Each row of numbers stands for one node and depends on some of the facts below. Use the named rows to name the rest.

Facts:
ξ: refers to; σ: is of sort
kleper (ξ skodrak) (σ b)
plarir (ξ faflor) (σ a)
bretur (ξ trutor) (σ b)
venam (σ b)
braga (ξ bragre) (σ b)
ketru (ξ sastem) (σ a)
kodram (ξ lavo) (σ a)
druva (σ a)
togivin (ξ gragun) (σ b)
kudre (ξ bidal) (σ a)
trutor (ξ grumesku) (σ b)
pletrokal (ξ kleper) (σ a)
pliplur (ξ poplan) (σ a)
bruluk (ξ biful) (σ a)
mabru (σ a)
skodrak (ξ druva) (σ b)
trekon (ξ klaredre) (σ b)
safur (ξ trabon) (σ a)
migan (ξ vilek) (σ a)
guli (ξ vapludro) (σ a)
nuvun (ξ guli) (σ b)
feplo (ξ fugola) (σ a)
brofol (ξ briskek) (σ a)
grubrigrun (ξ togivin) (σ b)
gragun (ξ gramugruk) (σ a)
vapludro (σ b)
fumuk (ξ klifakas) (σ b)
nubu (ξ floba) (σ b)
vilek (ξ nuvun) (σ a)
zaka (ξ pamazim) (σ a)
motrim (ξ pletrokal) (σ b)
pamazim (ξ gunum) (σ a)
mugam (ξ brunan) (σ a)
skegi (ξ kudre) (σ b)
fugola (ξ sopur) (σ a)
grumesku (ξ kubrel) (σ a)
trubar (ξ lunal) (σ b)
trutrel (ξ trubri) (σ a)
pubudru (ξ feplo) (σ b)
peklel (ξ nidrur) (σ a)
falo (σ b)
lavo (ξ braga) (σ a)
stozuk (ξ kipude) (σ a)
flipon (ξ plusin) (σ b)
treve (ξ grukedru) (σ b)
ponum (ξ fumuk) (σ b)
staku (ξ grogefim) (σ a)
feplis (ξ mugam) (σ b)
poplan (ξ tuzil) (σ a)
gramugruk (ξ nupli) (σ b)
faflor (ξ zifis) (σ a)
gurol (ξ staku) (σ a)
bragre (ξ gurol) (σ a)
biful (ξ migan) (σ a)
plakalur (ξ tragaskem) (σ b)
trunun (ξ nubu) (σ a)
brunan (ξ flipon) (σ b)
tuzil (ξ kipes) (σ a)
sopur (ξ suravil) (σ a)
kiklen (ξ loples) (σ a)
plusin (ξ ponum) (σ b)
nuflugel (σ a)
traplek (ξ zusol) (σ b)
kubrel (ξ falo) (σ a)
stobrar (ξ pubudru) (σ a)
motemu (ξ berar) (σ b)
klaredre (ξ motrim) (σ b)
kunom (ξ kogri) (σ a)
sastem (ξ flusker) (σ a)
klotrar (ξ trekon) (σ a)
grukedru (σ a)
klifakas (ξ nitri) (σ a)
mobritus (ξ brobran) (σ a)
zezuk (ξ feplis) (σ b)
trabon (ξ traraklum) (σ b)
zanos (ξ femusom) (σ a)
klefa (ξ lanel) (σ a)
floskil (σ a)
drurel (ξ breskek) (σ b)
bukin (ξ traplek) (σ a)
nupli (ξ masori) (σ a)
sketen (σ b)
lanel (ξ brofol) (σ b)
grero (ξ nitek) (σ a)
drastes (ξ ketru) (σ b)
nitri (ξ skegi) (σ a)
sifus (ξ zanos) (σ a)
nitek (ξ drurel) (σ b)
tubri (ξ butur) (σ a)
berar (ξ kunom) (σ a)
grubre (ξ sifus) (σ a)
kipes (ξ zezuk) (σ b)
nidrur (σ a)
suravil (ξ trubar) (σ a)
lunal (ξ grubrigrun) (σ b)
trubri (ξ motemu) (σ a)
floba (ξ sketen) (σ a)
sitrur (σ a)
traraklum (ξ numu) (σ a)
grogefim (ξ plakalur) (σ b)
briskek (ξ mobritus) (σ b)
flusker (ξ stebo) (σ a)
numu (ξ klotrar) (σ a)
kogri (ξ kiklen) (σ b)
femusom (ξ treve) (σ b)
gunum (ξ safur) (σ a)
loples (ξ plarir) (σ a)
zifis (ξ grero) (σ b)
bidal (ξ zaka) (σ a)
brobran (σ a)
tragaskem (ξ stozuk) (σ a)
zusol (ξ trunun) (σ a)
masori (ξ drastes) (σ b)
kipude (ξ floskil) (σ b)
butur (ξ mabru) (σ b)
breskek (ξ bruluk) (σ a)
truku (ξ grubre) (σ b)
brumi (ξ truku) (σ a)
stebo (ξ sitrur) (σ b)

Some nodes and their rows:
nitek: [-51  28   3  -7   4  -2   4 -23 -13  11  21  24 -24  43 -13   3 -14  19
   1  22 -25  16   9  15  15   8  40  13   4 -17  31  -4 -17  17  16 -45
  17  -8   4   1 -30]
brunan: [  2 -30  29 -28  -2  33   4  15 -20  18  17  53  51   4  -4 -10   9  14
  -3   5   3 -17  12  47   9  22   9  18  -8  10 -14   3  58  30 -42 -20
 -28  12   5 -20 -14]
sastem: [ 22 -16 -36  -1   7  -2  27   3  12  -2   5 -18   0  -3  -2   2   8 -10
  -2   5   9  22  -7 -21  -4   2  -5 -14  10   7   0   1   6  -4   2  10
  -5  -1  -4   2  24]
ponum: [ -3 -16  26 -11  -8  30  -2   6 -18  13  17  56  45   5  -8 -14  -6  12
   8   6   7 -37   1  43  -2  17  15  24   5   7  -2   4  37  30 -42 -25
 -23  13   9 -29 -11]
togivin: [ 18  -6 -26 -19  26  -5   5 -41  20   1  42  23  14  26  35   9 -39 -40
  14  19   5  24  -2   4  13 -19  23 -12  30   7  -7   3  14  36 -36 -13
  34 -32  31   2   1]
trutor: [ -7  -3  20 -15 -15  13  -2  -7  -8 -10  -7  16   8   8  15  -1 -10  -4
  -1   8 -18   2   7  15   7   6  15  -7  11   7 -12  -4  -5  25  -5 -17
   3  -4   8  16  -5]
stozuk: [-19  11  17   8   5 -20 -13  -5   1  -9 -26 -34   0  -7  -6   6   2   1
 -25 -13  -3 -32  -6 -30  -8 -16 -24 -20   1  16 -13  -2  -5 -24  21  36
 -20  -6   9 -20  12]
kodram: [  4   5  -5   9   9 -12  -1   3   4   3  -3 -16  -3  -6 -12   2   6   3
  -5  -6  10  -9  -4 -14  -5  -6 -15  -1  -5   0   6   1   2 -17  10  13
 -10   1  -5 -12   3]
nupli: [ 34 -12 -56   2  31 -15  25 -10  24  10  31 -12   3   7   7   5  -6 -25
   7   9  24  27 -14 -24  -4 -11  -4  -9  17   3   5   7  17  -1 -12  13
  12 -15   8  -4  20]
trubri: [  2   2  -1  -1  13 -11  -2  14   2  10   5 -15  -5  -9  -3   5  17  11
  -5 -12   7  12   2  -6   4  -5 -14   5 -27  -4  -1  -1  17 -22   8  12
   2  -3 -13   1  -7]
peklel: [  4  -2 -10   6   1  -2  10   9   3   1  -7 -18  -3  -9 -10  -2  12   4
  -5  -3   7   0  -4 -13  -7   2 -12  -4  -3   2   3   2  -1 -12   9  12
  -9   7  -6   0  10]
traraklum: [ 40  18  -9  42 -15  -9 -25  16  17  -8 -10 -16 -23 -32  15  -3  -3 -14
  38 -22  23  -3 -10   7 -12 -10 -20  23 -19 -23  16   1 -40 -25  -2   9
  36  12 -24  23  -4]
gramugruk: [ 20 -11 -26 -22  22  -1  11 -35  19  -1  40  24  13  26  35   7 -36 -37
  13  18   3  31  -3   3  11 -13  23 -15  30   7  -9   1  13  37 -31 -14
  27 -27  27   8   7]
plusin: [ -1 -20  27 -18  -6  32   0  11 -21  15  16  55  48   7  -7 -10   2  13
   3   6   5 -30   7  45   4  21  12  24   0   8  -8   5  47  31 -42 -24
 -25  13   9 -27 -11]
floba: [  1 -10 -11   2 -10   3  14  12  -1  -8 -19 -23  -5 -15 -11  -5  20   6
 -12  -2  -6   6   0 -21 -10   8 -11 -14   4   6  -5  -1  -8 -12  17  13
 -20  12 -11  10  20]
gurol: [-24  27  34  14  23 -38 -38 -18   3  -1 -16 -34   4  -1  -3  14 -13  -5
 -27 -22   6 -58  -9 -31  -7 -35 -28 -14  -2  16 -12  -2   2 -31  21  49
 -11 -20  23 -45  -3]
sopur: [ 22   1 -39   5  33 -22   4 -16  21  11  29 -15   4   9   4   7  -9 -19
   5   3  22   9 -15 -22  -3 -21  -6  -5   9   3   8   5  14  -7 -10  16
  13 -19   9 -18  13]
sifus: [  4  -6 -11   2  -1   1  12  12  -1  -3 -12 -16  -4 -13 -11  -3  19   6
 -10  -3   1   4  -2 -14  -7   3 -12  -6  -4   4  -3  -1   1 -15  11  11
 -14  10 -11   3  12]
floskil: [ -2  -8  -3   2 -10  -2  13  10  -2 -11 -28 -27  -8 -13  -9  -3  17   5
 -18  -3  -5  -1   0 -24  -8   5 -14 -17   4  10  -8  -2 -10 -13  20  18
 -22   8  -8   6  21]
brobran: [  2 -12  -8   2 -13   4  18  14  -1 -12 -25 -22  -7 -14 -12  -6  21   5
 -17  -2  -5   7  -1 -21 -10  10 -12 -16   3   7  -5  -2 -10 -12  19  13
 -21  12 -12  10  22]

Rows to name:
No name comes twice in this set of rows, the named rows included.
[-23   0  38 -16 -15   7 -11 -16 -11 -19 -25   5   6   8  16   3 -17  -7
 -16   4 -24 -16   8   4   4  -4   7 -21  16  14 -28  -7 -11  20   5   0
  -6 -10  18   6  -1]	kipude
[-26  17  50  -9   5 -12 -37 -28  -4  -7  -8   6  11  13  20  11 -31  -8
 -14  -4 -13 -35   3   5   8 -22   4 -13   8  13 -21  -7  -1  11  -2   8
   6 -24  29 -15 -16]	braga
[-36  24 -20  10  21 -20   9   0  -2  23  20 -11 -33  22 -34   4  15  28
  -4   5  -3  20   0 -12   6   2   9  18 -21 -21  38   3  -3 -26  32 -13
   7  -2 -15 -11 -21]	grero
[-45  22  17 -18  12  -5  -8 -14 -13  16  21  19 -20  34   0   7  -7  21
  -1  11 -24  25  17  23  27   3  30  16 -19 -17  17  -5   2  11  13 -36
  26 -14   1   9 -42]	zifis
[ 30  -6  -6  15 -19   2  -4  25   7 -13 -24 -21 -17 -32   8  -3  23  -4
  12 -17   5  19   2  -4  -6   3 -21  -1 -23 -11  -7  -4 -19 -20   8  13
  12  14 -24  36   8]	pletrokal
[-13  -1  32 -29   7   1 -20  -2  -8   6   9  17   1  11  25   8  -1   5
  -2  -4 -15  22  16  26  25  -3   9   2 -25  -4 -20  -6  20  12  -7 -13
  21 -14   3  21 -31]	motemu
[ 12 -27   2  -9  12  18  14  37 -12  26  11  15  39 -16 -26  -7  35  24
  -7  -9  21 -16   1  17  -5  17 -16  21 -25   6  -3   6  62  -9 -22   5
 -40  21 -10 -30  -1]	mugam
[-23   5  37 -35  16  -6 -25   2 -11  15  15  16  -6  16  28  14   5  14
  -4 -10 -19  38  26  31  35  -5   9   4 -48 -11 -19  -9  33   4  -2 -15
  31 -19  -2  27 -47]	kogri
[-10  -1 -19   6 -13   1  25   6  -3  -4 -18 -18 -17  -2 -27  -7  13  10
 -12  10  -8   2  -3 -24 -12  12  -1  -7  11   3  14   0 -22 -11  27   0
 -20  13 -11   0  22]	guli

Now the same nodes, written a new way:
Named rows:
motemu: [ -5 -15  -6   6  21  -9   5   5  40  -3 -33  -4   2  -3   1  16 -10   1
  25  -4 -29   7  -1  -2 -11 -16  -6 -11  12  -5   1  -4  12   4]
masori: [ 20   5 -14  13  18  -9   6  -6   6  -9   7   5  -4   5   8  -7 -12  -3
 -14   8 -30   3  -8  -3   1 -12 -20  -1  15 -18  -4  -2 -16 -15]
nitek: [  1  23   7   5  31 -12   2  -5 -29   5  10   2   9 -26   4 -25  13  -3
  29   9  24  -6  -9  -1   6  -1  -3  10   3   4  -2  14 -22  -3]
zanos: [-12  25   1 -23   6   6  11  -1  -3   8  13 -16   1   9 -28  35  15  11
 -39  -1  -8  -6  32   2 -21   0  -2 -14  -1   0  -4   3  -6   1]
pubudru: [ -2   1  -7   6   4  -9  -2   1  19   0  -3   3   1  -6   6  -6   3   2
   8  -1  22   6   1   2  -8 -19   7  -4   9  -5  -8   3   5   3]
brunan: [  6 -27  -5   2  -2 -15  13  -6 -28  -1   1   7  12   9  -4  -7   4  -5
   2  -3  19  27   5   1   1  -8  -1   2  17  13  -7   9  -7   2]
truku: [ -4  13 -11  -3  20  -6  12   3  15   3   4  -6   4   1  -8  13  11   5
 -14   3   0   1  14   4 -21 -21  -4  -6   8   0  -8   5  -6   2]
nupli: [ 17   8  -1   0  -4   3  -5 -12 -14  -8  13   2  -9   9   2   5 -18   0
 -20   1 -27  -3  -1  -6  11  10 -13  -4   6 -19   1  -5 -11 -17]
peklel: [ -1  -2   6  -4  -9   5  -1   0 -10   1   1  -3  -3   3  -3  -1   1   0
  -5  -1  -2  -4   0  -4   6   8   1   1  -6  -1   3  -4   1  -1]
flipon: [  6 -28  -5   3  -1 -18  11  -6 -19  -3   0   7  12   5  -3   7   0  -3
  -2  -2  21  20   1   3  -1  -7   4   7  15   9  -4  11 -11   3]
gunum: [  0  17 -10  -2 -35  13  -2  10 -32   4   3   3  -1  -8  10 -26   4  -3
  -7  -8 -51  -7   5  -3  -3  12   2   0  -9   7   2  13  19   7]
grubre: [-10  24   0 -22   4   6   8  -1  -3   7  12 -14   1   8 -24  32   9  10
 -33  -2  -7  -7  28   2 -19   1  -3 -11   0   0  -4   2  -5   1]
floba: [ -3  -4   5  -5 -11   6  -1   2  -5   2   0  -4  -4   5  -5  -1   1   0
  -3  -2  -1  -4  -1  -4   4   7   2  -1  -7   0   2  -7   3   0]
kleper: [  4  -8 -10  22  43  -3   4   0  32   1  -1   9  -1   6   4   5 -11   2
  -6   5  32  -5   9   8   2  -4   1   3   2   5   2   4  -1  14]
gurol: [ -3   6   8  -6 -14  19 -13  -3  51 -12   5  -3   6   5   4  26  10  -5
  -2   9   5   9  -5  14  -8   5  -7  10  -7   9   5  -5   9 -18]
grubrigrun: [  5   6  -8  10  -2 -12  -8  -6  20  -3   5   5  -4  -4  13 -11  -6   3
   2  -2  30   5  -1  -2  -3 -23  10  -6  14 -22 -11   1   4  -3]
safur: [  0  18 -10   1 -27  15  -3  10 -30   6   3   5  -2  -5  10 -29   2  -3
  -6  -9 -45  -5  11  -3   1  15   0  -2  -9   9   1  13  22   6]
kipes: [  3 -11  -6   2  -3  -6  11  -2 -29   3   0   6   9   7  -2 -31  11  -6
  11  -7   6  34   8  -4  -2 -12 -11  -9  17  15 -10   6   3  -6]
vapludro: [ -1 -16  -2  11   7  -7  13  12   7   4  -5  -5  -7   2   4 -27  15  -3
   7   9  15  -5 -30  -6  -5 -27   1   2 -10   0  -4 -18  -7  10]
nuflugel: [ -2  -8   9   1 -10   6   2   4 -13   3   2  -6  -7   8  -4 -11   8  -1
  -8   3   8  -8 -10  -8   6   3   5   2 -12  -1   4 -14  -1   3]

Which node is each row?
No name comes twice in this set of rows, the named rows included.
[-1  3  5 -6 -9  6 -4 -2 -1 -2  2 -1  0  4 -3  7 -2  0 -3 -1 -3  0  3  2
  3  8 -1  1 -3  1  4 -1  3 -5]	kodram
[  6   0 -17  28  50   4   3   3  33   4  -1  14  -2   8   8  -8 -15   1
  -9   0  26  -5  19  11   7   0  -3  -2   0  12   1  11   9  19]	trekon
[ -2   3   9  -3 -16  15 -10  -2  30  -7   5  -3   4   3   2  12   8  -5
  -2   6   5   4  -4   6   0   6  -2   8  -6   5   5  -4   8 -12]	stozuk
[ -4  -6   5  -8  -2   5  -4   2  12  -1 -18  -5  -2   3  -6  18 -12   4
  10  -7 -24   1   6  -2   1  11  -3  -9   1  -3   5  -5  10   0]	trubri
[ -5   9  -6   1  17  -7  16   6  10   6   3 -10   2   2  -9   0  18   4
 -16   7   6  -2   7  -1 -20 -24  -2  -4   4  -1  -8  -1  -5   6]	treve
[ -2 -12  13   5 -13   9   3   6  -6   3   3 -10  -7  10  -3 -19  15  -4
  -9   8  12  -9 -19 -11   7   0   4   6 -16  -1   4 -19   1   2]	floskil
[  0 -19   2  -8 -22 -12   0  -3 -14  -6   4   1   6  -4  -4  43 -13   4
 -18   0  -6 -16  -1   6  -1  16  19  18  -3  -3  10  11 -14  10]	klifakas
[ -4  -7  10   0  -9   7   8   8 -16   8   5 -12  -8  10  -9 -14  17  -1
 -16   5  10 -10 -11 -12   1  -2   5   0 -15  -2   2 -18  -3   6]	grukedru
[ -6   2  21   2  15   2  -4  -4  -4   4 -22 -11   6 -11  -8   8  -1  -1
  23  -1 -18  -4  17 -15  12  21  -2  -1   8 -10  11   7  10  -3]	loples
[ -4  11  23   5  14   3  -4  -7 -19   5 -13 -11   9 -14  -7   0   6  -3
  20   3  -7  -6  15 -15  16  23   0   4   6  -9  11  11   5  -4]	plarir

Now the same nodes, written a new way:
Named rows:
gragun: [ -2  20  -2  25  13 -40   7   8   1   2  12 -10 -10   6]
lanel: [ -2  14   8  -3  -7  26 -15  10 -12   1   7  27   2  -6]
kleper: [  3  23  -2 -18   9  14  11   9  -4  24  14  44  35 -10]
feplis: [-12  29  16   9   1  66 -29 -23 -28  -2   3 -17  21 -20]
kudre: [ 18 -39  24 -14   7 -27  -5   1   2  -4 -31 -33   6  27]
suravil: [ 16   2 -17  49  16   3  12  20   5   4 -14 -20 -13  32]
loples: [  9 -20   8   1 -13  -7  48   9   7 -14  39 -39  -7  -8]
numu: [  6 -36 -12  22   5 -18  -3 -22   6   9  17 -17  52   1]
staku: [ -8   6  -9 -22  -5  -8 -24 -11  22  32   2 -17 -49   3]
butur: [ -5  18   4 -11 -11  26 -13  10  -7   2  -4  24   6 -11]
pamazim: [ 13 -58  16  20 -17 -17 -38 -11   4 -16 -11 -44  24  16]
bidal: [ 19 -48  25   0  -5 -25 -18  -5   4 -11 -24 -39   9  26]
falo: [-17  28  -5 -21 -22  22   2   9   5   0 -29  22  14 -21]
trunun: [ 12 -12  -9  10   5 -15   9 -11  -1  -8  -3 -11  -8  11]
zezuk: [-12  25  13  15  -4  66 -33 -22 -27  -3   7 -15  19 -21]
kiklen: [ 25 -15   4   0 -12 -10  52   5  -2 -16  37 -29  -5 -16]
masori: [-15  45  21  -6  -3 -28 -18  10 -17   2  33  43   1 -22]
trabon: [  4 -28  11  22 -27  28 -52  -3  -7  -2  13  12  53  -4]
pletrokal: [  9  -4 -21  -7  28 -29  38  -8   8  27  15   2  34   2]
skodrak: [ -3  23  -5 -17   1  18   6   8  -2  18   6  37  27 -10]

Name these rows:
No name comes twice in this set of rows, the named rows included.
[  2  34  30 -32  19  38  -3   1 -21  15 -19   2  15  -5]	plusin
[-12  10  -6  -7 -22  25  -8   2 -20 -21  -8  61 -12  47]	femusom
[ -8  12   0  -7 -15  27 -13   2 -19 -13  -1  52  -7  27]	truku
[-20 -41 -11   4  24 -22   6  13  27 -13   8  -5 -29 -13]	breskek
[  2 -43 -24  10  35 -30   0   7  23 -19  -7  17 -31 -19]	biful
[  5  32  32 -41  20  27   3   6 -18  16 -21   5   9   2]	ponum
[-11  24   5 -21 -16  31 -28   7   4  15  -2  24 -11 -13]	kipude
[  1  -7  -6  -5   3 -13  -5 -10  11  11   2 -16 -23   4]	lavo
[  6  34   0  30   0  31 -15  38 -10   8   1  27  -4  13]	lunal
[  8 -47  -7  33  -6 -13 -17 -20   4   0  13 -28  49   2]	traraklum
[ 10  31  -2  35   1  40 -14  39  -8   8  -2  25  -4  15]	trubar
[ 15  -8 -10  -4  15  14 -21  13   0 -10  -7  59 -12 -26]	nuvun

